Below are the code and all the weights of a small trained network. Each question names an input and a class and asks about switching units off, where a switched-off unit gives its printed mean instead of its output.

import numpy as np


def w(rows, s, z=0):
    codes = np.array(rows[::2]) - 128.0
    scale = np.full(codes.shape[1], s)
    scale[-1] = z or s
    return codes * scale


def f(y):
    return np.maximum(y, 0)


def log_softmax(a):
    a = a - a.max(-1, keepdims=True)
    return a - np.log(np.exp(a).sum(-1, keepdims=True))


def net(x, mask):
    res = np.array(x, float).reshape(1, 3) / 4 @ E
    y = f(res @ A[0][:, :-1].T + A[0][:, -1])
    res = res + np.where(mask, y, B[0][:, -1]) @ B[0][:, :-1]
    return log_softmax(res[-1] @ U[:, :-1].T + U[:, -1])


A, B = {}, {}
E = w([
[153,113,102,208,246,117],'x0',
[150,187,62,57,156,178],'x1',
[94,161,71,218,78,177],'x2',
],0.014)
A[0] = w([
[247,213,99,134,170,188,146],'neuron 1',
[145,127,66,215,148,155,97],'neuron 2',
[156,74,204,231,113,112,136],'neuron 3',
[41,156,106,190,121,209,40],'neuron 4',
[177,176,91,110,159,185,121],'neuron 5',
[137,145,91,190,245,87,1],'neuron 6',
[154,153,79,221,105,158,88],'neuron 7',
[155,100,144,100,217,82,105],'neuron 8',
],0.012,0.0035)
B[0] = w([
[131,184,111,246,168,82,223],'neuron 1',
[106,62,159,61,70,218,225],'neuron 2',
[91,248,172,227,213,21,246],'neuron 3',
[193,91,216,48,125,184,217],'neuron 4',
[99,190,137,143,220,10,200],'neuron 5',
[2,158,34,111,20,167,245],'neuron 6',
[215,117,198,47,192,193,220],'neuron 7',
[178,3,183,8,93,189,222],'neuron 8',
],0.0088,0.013)
U = w([
[133,182,129,160,237,83,114],'0',
[185,28,156,75,160,167,10],'1',
[74,145,89,97,4,146,254],'2',
],0.014,0.0034)

Each question gives the input, the list of numbers given to net, and the class t.
The units are the neurons (one row each of A and B). Each row of codes is followed by its name. A weight is (code - 128) times the scale printed after its matrix; where a second scale follows, it is the last column's (A, B and U).
mask holds one flag per neuron, in row order. A switched-off neuron (its flag False) gives its mean, the last column of its row in B, instead of its output. The means were averaged over made-up inputs and are rounded, as every weight is.
A unit's drop is (log p(t) with every unit on - log p(t) with that unit switched off) / (log p(t) with every unit on - log p(t) with every unit switched off).
The circuit of an input: a set's keep is (log p(t) with only the set's units on - log p(t) with every unit switched off) / (log p(t) with every unit on - log p(t) with every unit switched off). Starting from all 8 units, units are removed one at a time, each time the one whose removal leaves the highest keep (on an exact tie, the one counted first), for as long as the keep stays at least 0.8.
circuit, biggest first: the units of the circuit, biggest drop first
most important unit: the unit with the biggest drop
k most important neurons: the k neurons with the biggest drops, biggest first
drop of u: that unit's drop, to one decimal
input [6,5,-1], class 2: most important unit : neuron 6
input [2,-1,-1], class 2: circuit, biggest first : [neuron 7; neuron 5]
input [-5,4,5], class 1: 2 most important neurons : [neuron 6; neuron 3]
input [6,6,7], class 1: 3 most important neurons : [neuron 2; neuron 7; neuron 4]
input [-6,1,6], class 1: circuit, biggest first : [neuron 6; neuron 4]
input [0,-1,3], class 1: circuit, biggest first : [neuron 6; neuron 1]
input [6,-5,-5], class 2: 2 most important neurons : [neuron 6; neuron 8]
input [-4,6,8], class 1: 2 most important neurons : [neuron 4; neuron 3]
input [7,-5,1], class 2: 2 most important neurons : [neuron 6; neuron 2]
input [-5,-7,4], class 0: 2 most important neurons : [neuron 3; neuron 6]
input [6,-1,-4], class 2: 2 most important neurons : [neuron 6; neuron 7]
input [-6,6,1], class 0: 3 most important neurons : [neuron 6; neuron 5; neuron 2]
input [4,-3,4], class 1: 4 most important neurons : [neuron 7; neuron 2; neuron 4; neuron 1]
input [-6,8,-7], class 0: most important neuron : [neuron 5]
input [-3,7,6], class 0: 2 most important neurons : [neuron 5; neuron 1]
input [-4,0,5], class 1: 2 most important neurons : [neuron 6; neuron 4]
input [7,-4,-4], class 2: drop of neuron 6 : 0.9
input [-3,0,5], class 1: drop of neuron 6 : 0.3
input [-1,0,8], class 1: drop of neuron 2 : 0.0
input [-3,-7,4], class 0: circuit, biggest first : [neuron 3]
